Below are the code and all the weights of a small trained network. Each question names an input and a class and asks about switching units off, where a switched-off unit gives its printed mean instead of its output.

import numpy as np


def w(rows, s, z=0):
    codes = np.array(rows[::2]) - 128.0
    scale = np.full(codes.shape[1], s)
    scale[-1] = z or s
    return codes * scale


def norm(h):
    return h / np.sqrt((h * h).mean(-1, keepdims=True) + 1e-5)


def f(y):
    return np.maximum(y, 0)


def log_softmax(a):
    a = a - a.max(-1, keepdims=True)
    return a - np.log(np.exp(a).sum(-1, keepdims=True))


def net(x, mask):
    res = np.array(x, float).reshape(1, 5) / 4 @ E
    u = 0
    for l in range(4):
        y = f(norm(res) @ A[l][:, :-1].T + A[l][:, -1])
        res = res + np.where(mask[u : u + 3], y, B[l][:, -1]) @ B[l][:, :-1]
        u += 3
    return log_softmax(norm(res)[-1] @ U[:, :-1].T + U[:, -1])


A, B = {}, {}
E = w([
[175,132,63,93,123,150,150,67,104,80,107,182],'x0',
[170,185,222,226,175,98,73,88,53,70,70,140],'x1',
[85,136,158,121,167,108,142,34,189,204,57,162],'x2',
[192,44,244,4,64,155,80,120,118,124,92,140],'x3',
[146,70,131,112,181,50,155,92,134,110,163,103],'x4',
],0.0022)
A[0] = w([
[120,143,203,198,168,122,125,83,102,83,26,171,253],'0.n0',
[172,35,150,146,249,5,154,70,133,129,179,62,123],'0.n1',
[39,134,212,122,142,88,83,228,135,138,115,14,91],'0.n2',
],0.0026,0.0012)
B[0] = w([
[199,76,28,88,139,130,110,217,139,168,145,24,253],'0.n0',
[55,233,216,22,199,193,159,137,157,55,150,225,225],'0.n1',
[253,110,122,182,139,212,161,45,156,165,213,208,198],'0.n2',
],0.0032,0.0031)
A[1] = w([
[74,126,187,154,170,85,155,37,142,172,3,140,95],'1.n0',
[88,107,95,98,143,110,72,112,209,197,84,135,179],'1.n1',
[95,225,131,162,56,239,30,169,144,177,53,155,5],'1.n2',
],0.0039,0.0017)
B[1] = w([
[142,159,162,188,43,168,126,191,57,2,200,131,212],'1.n0',
[181,79,85,146,85,143,159,203,69,99,139,38,255],'1.n1',
[71,111,197,40,230,62,172,99,175,36,174,198,241],'1.n2',
],0.0046,0.0024)
A[2] = w([
[140,70,218,77,41,93,103,107,115,120,98,102,97],'2.n0',
[177,189,213,203,197,73,17,67,78,95,36,120,63],'2.n1',
[208,131,38,110,107,169,145,4,112,84,55,186,6],'2.n2',
],0.0038,0.0019)
B[2] = w([
[54,248,52,219,113,35,87,95,81,130,93,139,252],'2.n0',
[48,1,7,7,54,165,235,190,233,232,121,113,247],'2.n1',
[176,96,211,252,201,200,165,110,182,230,207,221,201],'2.n2',
],0.0042,0.0023)
A[3] = w([
[80,120,245,207,118,133,98,123,207,241,174,62,4],'3.n0',
[52,238,77,221,187,60,160,87,162,193,118,121,98],'3.n1',
[162,77,212,37,69,97,2,56,122,205,92,180,23],'3.n2',
],0.0036,0.0018)
B[3] = w([
[225,126,128,184,199,206,159,46,116,174,129,254,177],'3.n0',
[144,135,192,87,49,57,12,58,69,152,16,127,252],'3.n1',
[47,183,66,205,180,64,109,80,124,145,72,84,191],'3.n2',
],0.0047,0.002)
U = w([
[90,15,24,37,54,153,198,177,222,231,81,42,124],'0',
[63,229,76,219,65,20,35,36,38,137,43,83,150],'1',
[34,138,227,14,238,67,181,87,193,25,143,222,150],'2',
[218,143,160,211,41,191,133,215,26,15,205,88,167],'3',
[234,121,187,225,204,211,149,42,167,238,183,242,123],'4',
[204,206,154,92,153,170,85,117,103,127,104,80,111],'5',
[173,124,233,99,107,254,55,29,210,105,40,12,2],'6',
],0.0075,0.0071)

Each question gives the input, the list of numbers given to net, and the class t.
The units are the neurons (one row each of A and B). Each row of codes is followed by its name. A weight is (code - 128) times the scale printed after its matrix; where a second scale follows, it is the last column's (A, B and U).
mask holds one flag per neuron, layer by layer. A switched-off neuron (its flag False) gives its mean, the last column of its row in B, instead of its output. The means were averaged over made-up inputs and are rounded, as every weight is.
A unit's drop is (log p(t) with every unit on - log p(t) with that unit switched off) / (log p(t) with every unit on - log p(t) with every unit switched off).
The circuit of an input: a set's keep is (log p(t) with only the set's units on - log p(t) with every unit switched off) / (log p(t) with every unit on - log p(t) with every unit switched off). Starting from all 12 units, units are removed one at a time, each time the one whose removal leaves the highest keep (on an exact tie, the one counted first), for as long as the keep stays at least 0.8.
units of the circuit, in order: the units of the circuit, biggest drop first
unit that matters most: the unit with the biggest drop
top k neurons: the k neurons with the biggest drops, biggest first
k most important neurons of layer l: the k neurons of layer l with the biggest drops, biggest first
input [-3,0,-3,-7,-6], class 1: top 4 neurons => [3.n1 0.n1 2.n1 1.n0]
input [-1,0,-6,-4,-8], class 2: units of the circuit, in order => [1.n2]
input [4,-2,0,-6,-3], class 1: top 2 neurons => [3.n1 0.n2]
input [4,-5,7,-2,-2], class 3: top 4 neurons => [1.n0 1.n1 0.n0 2.n1]
input [8,-3,-7,2,7], class 4: top 4 neurons => [2.n2 1.n2 1.n1 1.n0]
input [-6,-2,4,-3,-6], class 2: top 2 neurons => [1.n2 2.n2]
input [2,-5,6,2,5], class 3: units of the circuit, in order => [1.n0 1.n1 0.n0 2.n1]
input [6,-5,-1,2,-1], class 4: top 3 neurons => [2.n2 0.n0 2.n1]
input [-8,8,0,7,-8], class 0: top 4 neurons => [2.n1 0.n1 0.n0 2.n2]
input [6,-1,-2,-4,5], class 4: top 2 neurons => [2.n2 1.n2]
input [-7,0,3,-6,-5], class 4: 2 most important neurons of layer 3 => [3.n0 3.n2]
input [8,6,6,8,2], class 1: top 3 neurons => [2.n0 3.n2 0.n2]
input [-7,8,6,-3,8], class 0: top 4 neurons => [2.n1 0.n0 1.n2 2.n2]
input [-7,5,5,3,3], class 4: top 2 neurons => [0.n2 3.n0]
input [6,-5,6,1,-4], class 3: unit that matters most => 1.n1
input [-4,1,-3,-6,2], class 1: top 2 neurons => [3.n1 2.n2]
input [-7,0,8,0,5], class 3: top 3 neurons => [1.n0 1.n1 2.n2]
input [0,1,-3,-6,-4], class 1: top 2 neurons => [3.n1 0.n1]
input [-8,-4,2,-3,6], class 4: top 2 neurons => [3.n0 0.n2]
input [8,5,-3,5,-2], class 4: units of the circuit, in order => [2.n2]
input [-2,-1,4,-2,3], class 3: 2 most important neurons of layer 1 => [1.n0 1.n2]
input [-3,-6,-4,3,7], class 2: 2 most important neurons of layer 0 => [0.n1 0.n0]
input [2,1,-7,7,5], class 1: 2 most important neurons of layer 1 => [1.n1 1.n0]
input [3,4,7,-2,-3], class 3: 2 most important neurons of layer 1 => [1.n1 1.n0]
input [-7,2,5,-5,-8], class 2: 2 most important neurons of layer 2 => [2.n0 2.n2]
input [-3,-3,-4,-2,-4], class 2: 2 most important neurons of layer 1 => [1.n2 1.n1]
input [7,2,7,1,3], class 3: units of the circuit, in order => [1.n0]
input [7,8,8,6,5], class 0: 2 most important neurons of layer 0 => [0.n0 0.n2]
input [0,-4,8,-7,-2], class 3: 2 most important neurons of layer 1 => [1.n0 1.n1]
